Here is a tiny trained network, its code and every weight. The questions are about switching its units off for an input and a class, where a switched-off unit gives its printed mean instead of its output.

import numpy as np


def w(rows, s, z=0):
    codes = np.array(rows[::2]) - 128.0
    scale = np.full(codes.shape[1], s)
    scale[-1] = z or s
    return codes * scale


def f(y):
    return np.maximum(y, 0)


def log_softmax(a):
    a = a - a.max(-1, keepdims=True)
    return a - np.log(np.exp(a).sum(-1, keepdims=True))


def net(x, mask):
    res = np.array(x, float).reshape(1, 5) / 4 @ E
    y = f(res @ A[0][:, :-1].T + A[0][:, -1])
    res = res + np.where(mask, y, B[0][:, -1]) @ B[0][:, :-1]
    return log_softmax(res[-1] @ U[:, :-1].T + U[:, -1])


A, B = {}, {}
E = w([
[113,73,146,54],'x0',
[129,121,130,126],'x1',
[142,197,254,81],'x2',
[234,190,63,36],'x3',
[130,126,132,125],'x4',
],0.0076)
A[0] = w([
[254,169,26,33,96],'n0',
[35,42,199,224,3],'n1',
[104,184,189,85,4],'n2',
[81,238,221,90,197],'n3',
[157,203,119,220,166],'n4',
[126,207,153,160,188],'n5',
],0.0082,0.0029)
B[0] = w([
[89,172,196,213,254],'n0',
[113,197,218,163,233],'n1',
[47,114,69,179,166],'n2',
[77,47,74,221,232],'n3',
[195,2,199,45,181],'n4',
[117,73,116,168,176],'n5',
],0.0087,0.0078)
U = w([
[133,251,188,145,25],'0',
[140,133,115,137,209],'1',
[153,100,138,108,231],'2',
[93,123,40,163,69],'3',
[137,134,127,114,208],'4',
[160,142,104,28,2],'5',
],0.014,0.0051)

Each question gives the input, the list of numbers given to net, and the class t.
The units are the neurons (one row each of A and B). Each row of codes is followed by its name. A weight is (code - 128) times the scale printed after its matrix; where a second scale follows, it is the last column's (A, B and U).
mask holds one flag per neuron, in row order. A switched-off neuron (its flag False) gives its mean, the last column of its row in B, instead of its output. The means were averaged over made-up inputs and are rounded, as every weight is.
A unit's drop is (log p(t) with every unit on - log p(t) with that unit switched off) / (log p(t) with every unit on - log p(t) with every unit switched off).
The circuit of an input: a set's keep is (log p(t) with only the set's units on - log p(t) with every unit switched off) / (log p(t) with every unit on - log p(t) with every unit switched off). Starting from all 6 units, units are removed one at a time, each time the one whose removal leaves the highest keep (on an exact tie, the one counted first), for as long as the keep stays at least 0.8.
units of the circuit, in order: the units of the circuit, biggest drop first
top k neurons: the k neurons with the biggest drops, biggest first
drop when u is switched off: that unit's drop, to one decimal
input [-8,2,-5,6,7], class 2: top 2 neurons : (n4 n1)
input [4,-5,-5,-6,1], class 0: units of the circuit, in order : (n1)
input [0,0,-4,4,-4], class 0: units of the circuit, in order : (n0 n3)
input [2,-5,6,5,3], class 3: top 3 neurons : (n3 n1 n2)
input [-3,0,5,4,2], class 3: units of the circuit, in order : (n3 n1)
input [-5,-4,1,-4,4], class 2: top 2 neurons : (n4 n0)
input [-4,5,-5,-5,1], class 0: top 4 neurons : (n1 n3 n5 n2)
input [-1,1,7,-6,-3], class 3: top 3 neurons : (n3 n2 n0)
input [-7,4,-7,3,-4], class 2: top 3 neurons : (n4 n3 n2)
input [-1,-1,0,6,-4], class 0: top 2 neurons : (n0 n3)
input [-4,-3,8,6,0], class 3: top 4 neurons : (n3 n2 n1 n5)
input [-5,5,5,0,1], class 2: top 2 neurons : (n4 n0)
input [-6,-4,4,-5,-5], class 2: units of the circuit, in order : (n4 n0)
input [5,-5,-8,8,6], class 0: units of the circuit, in order : (n0)
input [1,0,8,-4,-6], class 3: units of the circuit, in order : (n3 n2)
input [-7,-8,-7,6,5], class 4: units of the circuit, in order : (n4 n3)
input [6,-3,-2,6,4], class 0: top 3 neurons : (n0 n3 n4)
input [2,-1,-1,-5,5], class 0: top 3 neurons : (n1 n3 n4)
input [3,6,-7,-8,1], class 0: drop when n3 is switched off : 0.1
input [-5,-5,8,-7,8], class 1: units of the circuit, in order : (n3)
input [2,-2,8,-6,-5], class 3: drop when n2 is switched off : 0.2
